Below are the code and all the weights of a small trained network. Each question names an input and a target symbol and asks about switching units off, where a switched-off unit gives its printed mean instead of its output.

import numpy as np


def w(rows, s, z=0):
    codes = np.array(rows[::2]) - 128.0
    scale = np.full(codes.shape[1], s)
    scale[-1] = z or s
    return codes * scale


def f(y):
    return np.maximum(y, 0)


def softmax(a):
    e = np.exp(a - a.max(-1, keepdims=True))
    return e / e.sum(-1, keepdims=True)


def log_softmax(a):
    a = a - a.max(-1, keepdims=True)
    return a - np.log(np.exp(a).sum(-1, keepdims=True))


def net(x, mask):
    ids = ['ηθλτψω'.index(c) for c in x.split()]
    T = len(ids)
    res = E[ids] + P[:T]
    u = 0
    for l in range(3):
        q, k, v = (res @ M[l].T for M in (Q, K, V))
        z = softmax(np.where(np.tri(T) > 0, q @ k.T / 2**0.5, -1e9)) @ v
        res = res + np.where(mask[u], z, O[l][:, -1]) @ O[l][:, :-1]
        u += 1
        y = f(res @ A[l][:, :-1].T + A[l][:, -1])
        res = res + np.where(mask[u : u + 12], y, B[l][:, -1]) @ B[l][:, :-1]
        u += 12
    return log_softmax(res[-1] @ U[:, :-1].T + U[:, -1])


Q, K, V, O, A, B = {}, {}, {}, {}, {}, {}
E = w([
[113,156,115,137,176,217,96,101],'η',
[106,116,97,78,195,195,74,145],'θ',
[144,187,84,136,101,195,174,193],'λ',
[132,144,104,157,230,168,153,128],'τ',
[129,121,110,7,136,81,111,47],'ψ',
[207,216,31,117,147,197,185,112],'ω',
],0.018)
P = w([
[39,167,206,253,80,64,15,43],'0',
[72,106,24,123,119,101,90,188],'1',
[127,117,88,157,133,102,82,194],'2',
[156,108,112,139,133,119,108,154],'3',
[192,98,140,136,139,139,117,156],'4',
[237,91,180,144,163,128,132,168],'5',
[240,73,162,99,164,153,157,137],'6',
[228,71,115,33,160,203,204,63],'7',
],0.0076)
Q[0] = w([
[156,86,120,77,220,197,78,65],'L0H1',
[157,108,123,109,169,254,145,199],'L0H1',
],0.0073)
K[0] = w([
[211,104,254,17,226,138,228,103],'L0H1',
[171,123,132,174,70,117,137,165],'L0H1',
],0.0092)
V[0] = w([
[80,111,254,156,71,226,87,148],'L0H1',
[143,141,95,76,127,140,56,126],'L0H1',
],0.0063)
O[0] = w([
[145,196,46,29,179,153,152,33,3],'L0H1',
[163,213,84,54,154,98,4,127,189],'L0H1',
],0.012,0.0051)
A[0] = w([
[143,99,178,147,189,187,72,95,157],'L0N1',
[172,137,99,82,109,90,140,19,123],'L0N2',
[19,164,163,125,215,74,103,201,138],'L0N3',
[61,190,55,151,147,111,128,123,254],'L0N4',
[153,65,110,182,112,195,187,206,122],'L0N5',
[40,61,182,186,165,218,78,167,129],'L0N6',
[74,213,115,206,133,137,109,129,143],'L0N7',
[96,64,137,182,134,228,121,164,174],'L0N8',
[99,105,97,139,125,119,127,182,168],'L0N9',
[138,152,67,70,145,130,103,83,76],'L0N10',
[213,30,134,95,76,72,74,190,167],'L0N11',
[170,224,63,66,2,133,89,157,172],'L0N12',
],0.0072,0.0033)
B[0] = w([
[107,88,101,151,194,92,133,106,216],'L0N1',
[76,119,182,97,162,66,167,255,151],'L0N2',
[101,123,134,236,74,183,112,156,191],'L0N3',
[77,81,223,77,110,156,99,167,196],'L0N4',
[156,226,143,107,105,65,56,159,254],'L0N5',
[115,35,115,127,151,70,198,182,225],'L0N6',
[166,52,178,115,90,221,190,167,188],'L0N7',
[126,115,75,136,188,60,109,153,243],'L0N8',
[145,147,239,147,174,105,100,128,177],'L0N9',
[161,134,201,182,105,238,127,80,165],'L0N10',
[160,167,113,148,72,137,174,34,212],'L0N11',
[143,133,212,120,85,123,127,127,240],'L0N12',
],0.0065,0.0077)
Q[1] = w([
[131,227,119,79,2,176,186,63],'L1H1',
[47,109,53,103,167,136,159,111],'L1H1',
],0.0074)
K[1] = w([
[2,99,173,161,95,193,77,176],'L1H1',
[116,109,54,85,179,34,73,150],'L1H1',
],0.007)
V[1] = w([
[10,12,212,245,151,16,1,110],'L1H1',
[123,145,209,22,25,99,222,36],'L1H1',
],0.0044)
O[1] = w([
[138,103,137,74,153,47,116,117,251],'L1H1',
[147,85,249,157,165,112,207,108,76],'L1H1',
],0.013,0.0014)
A[1] = w([
[126,135,129,87,7,85,83,92,126],'L1N1',
[109,71,112,154,210,122,90,154,110],'L1N2',
[109,85,67,159,187,216,124,108,143],'L1N3',
[95,91,101,172,155,186,165,134,175],'L1N4',
[188,190,78,73,42,73,149,123,250],'L1N5',
[99,73,98,255,127,215,108,158,99],'L1N6',
[160,160,129,98,97,107,141,106,174],'L1N7',
[40,155,95,83,175,93,100,81,173],'L1N8',
[143,154,122,115,117,158,90,49,115],'L1N9',
[165,116,158,99,160,195,103,54,176],'L1N10',
[52,85,191,129,128,122,175,87,157],'L1N11',
[21,49,78,104,131,99,135,155,177],'L1N12',
],0.0084,0.0022)
B[1] = w([
[165,151,80,142,193,164,186,236,181],'L1N1',
[59,76,37,202,175,118,116,154,254],'L1N2',
[92,166,194,1,150,49,135,181,196],'L1N3',
[53,97,152,74,75,74,178,185,181],'L1N4',
[170,100,209,136,93,180,61,212,216],'L1N5',
[135,124,145,86,41,40,111,130,236],'L1N6',
[113,129,99,89,42,141,157,210,168],'L1N7',
[104,214,129,174,84,101,188,105,172],'L1N8',
[182,141,234,227,160,238,135,108,150],'L1N9',
[155,174,246,63,134,171,138,78,178],'L1N10',
[152,150,74,127,198,103,178,158,179],'L1N11',
[158,185,118,194,148,158,213,140,200],'L1N12',
],0.0064,0.0098)
Q[2] = w([
[1,74,133,117,120,103,73,84],'L2H1',
[114,147,113,116,249,164,96,94],'L2H1',
],0.0075)
K[2] = w([
[245,50,68,69,124,153,24,145],'L2H1',
[47,76,58,109,255,129,109,217],'L2H1',
],0.0057)
V[2] = w([
[149,171,137,97,181,142,145,129],'L2H1',
[175,109,109,183,128,254,110,105],'L2H1',
],0.0078)
O[2] = w([
[116,124,5,167,134,152,182,153,211],'L2H1',
[45,98,186,136,78,171,104,152,1],'L2H1',
],0.016,0.0086)
A[2] = w([
[159,163,157,91,160,145,70,149,107],'L2N1',
[139,137,113,139,83,128,136,173,3],'L2N2',
[152,121,95,202,129,174,110,160,133],'L2N3',
[143,81,118,99,138,109,77,146,172],'L2N4',
[127,129,189,131,75,156,120,161,62],'L2N5',
[165,138,94,123,130,145,180,107,57],'L2N6',
[122,129,147,117,72,143,114,162,51],'L2N7',
[124,144,189,107,125,137,86,146,35],'L2N8',
[155,144,162,119,154,122,104,11,90],'L2N9',
[130,86,98,176,131,181,111,124,76],'L2N10',
[137,93,129,149,195,180,110,120,60],'L2N11',
[134,129,91,128,110,162,121,160,49],'L2N12',
],0.011,0.0025)
B[2] = w([
[111,158,179,142,72,77,111,37,191],'L2N1',
[130,128,137,110,134,106,83,116,225],'L2N2',
[120,107,189,64,100,149,121,115,250],'L2N3',
[77,124,69,112,63,205,124,213,184],'L2N4',
[113,138,66,176,225,172,115,57,199],'L2N5',
[2,88,114,146,73,170,93,135,240],'L2N6',
[150,90,148,147,225,158,113,91,190],'L2N7',
[17,114,68,122,35,92,125,57,161],'L2N8',
[128,83,200,250,83,174,232,93,140],'L2N9',
[107,121,126,65,115,39,95,111,157],'L2N10',
[125,115,190,153,135,130,128,45,155],'L2N11',
[114,80,102,95,171,136,140,92,199],'L2N12',
],0.0069,0.016)
U = w([
[114,211,149,186,100,218,231,173,211],'η',
[75,144,135,132,108,123,151,51,126],'θ',
[102,189,198,3,118,87,191,131,253],'λ',
[99,188,47,142,127,146,185,113,45],'τ',
[151,58,167,58,211,139,160,111,72],'ψ',
[42,93,140,97,42,112,205,146,116],'ω',
],0.0053,0.0032)

Each question gives the input, a string of symbols that net reads in full, and the target symbol t.
The units are the heads (2 rows each of Q, K, V and O) and the neurons (one row each of A and B). Each row of codes is followed by its name. A weight is (code - 128) times the scale printed after its matrix; where a second scale follows, it is the last column's (O, A, B and U).
mask holds one flag per unit, layer by layer, with each layer's heads first. A switched-off unit (its flag False) gives its mean, the last column of its rows in O or B, instead of its output. The means were averaged over made-up inputs and are rounded, as every weight is.
A unit's drop is (log p(t) with every unit on - log p(t) with that unit switched off) / (log p(t) with every unit on - log p(t) with every unit switched off).
The circuit of an input: a set's keep is (log p(t) with only the set's units on - log p(t) with every unit switched off) / (log p(t) with every unit on - log p(t) with every unit switched off). Starting from the 12 units with the biggest drops (on a tie, the unit counted first), units are removed one at a time, each time the one whose removal leaves the highest keep (on an exact tie, the one counted first), for as long as the keep stays at least 0.8.
circuit, biggest first: the units of the circuit, biggest drop first
unit that matters most: the unit with the biggest drop
top k neurons: the k neurons with the biggest drops, biggest first
k most important neurons of layer l: the k neurons of layer l with the biggest drops, biggest first
input θ θ θ η, target θ: top neuron -> (L0N10)
input ψ η τ, target ψ: top 3 neurons -> (L0N3 L0N11 L0N7)
input η τ ψ ω τ ψ, target ω: circuit, biggest first -> (L0H1 L2H1 L0N10 L1N9)
input ω τ θ, target ω: circuit, biggest first -> (L0N3 L2H1 L1N6 L0N6)
input θ ψ τ, target ψ: circuit, biggest first -> (L1H1 L2H1)
input η η ω τ τ η, target τ: top 3 neurons -> (L0N4 L0N8 L0N12)
input η θ τ η τ λ, target ω: circuit, biggest first -> (L0H1 L2H1 L0N10 L1H1)
input ω λ η λ θ, target λ: circuit, biggest first -> (L0H1 L2H1 L2N5)
input θ ψ ψ ω ω ψ, target ψ: top 4 neurons -> (L1N1 L1N9 L0N10 L1N5)
input ψ τ ω λ ψ λ ω, target τ: circuit, biggest first -> (L2H1 L1H1)
input η ω η ω ψ η ψ λ, target ω: circuit, biggest first -> (L0H1 L2H1 L0N10)
input ψ ω ψ ω ψ τ, target ω: top 3 neurons -> (L0N3 L1N6 L0N6)
input λ τ ψ θ τ η λ ω, target η: circuit, biggest first -> (L0H1 L1H1 L0N8 L0N1)
input θ ψ λ ω ψ θ η θ, target θ: top 4 neurons -> (L2N9 L2N1 L1N10 L0N7)
input θ ψ θ, target ψ: 2 most important neurons of layer 1 -> (L1N11 L1N2)
input ψ ω θ ψ τ θ ψ, target τ: top 2 neurons -> (L1N1 L0N2)
input θ θ θ, target θ: 2 most important neurons of layer 0 -> (L0N10 L0N8)
input ω ω ω η η ψ η, target ψ: unit that matters most -> L1H1
input τ ω ω ψ τ η τ, target τ: top 2 neurons -> (L0N8 L0N12)
input η ψ ω ω, target ω: most important neuron of layer 2 -> (L2N3)
input θ ψ τ ω λ θ λ η, target λ: 3 most important neurons of layer 1 -> (L1N3 L1N4 L1N10)
input ψ ω λ, target τ: top 2 neurons -> (L0N2 L1N8)
input θ ψ θ λ λ ω, target ψ: top 4 neurons -> (L0N10 L1N5 L1N9 L2N7)
input θ η ψ λ θ θ λ, target ψ: 2 most important neurons of layer 2 -> (L2N7 L2N12)
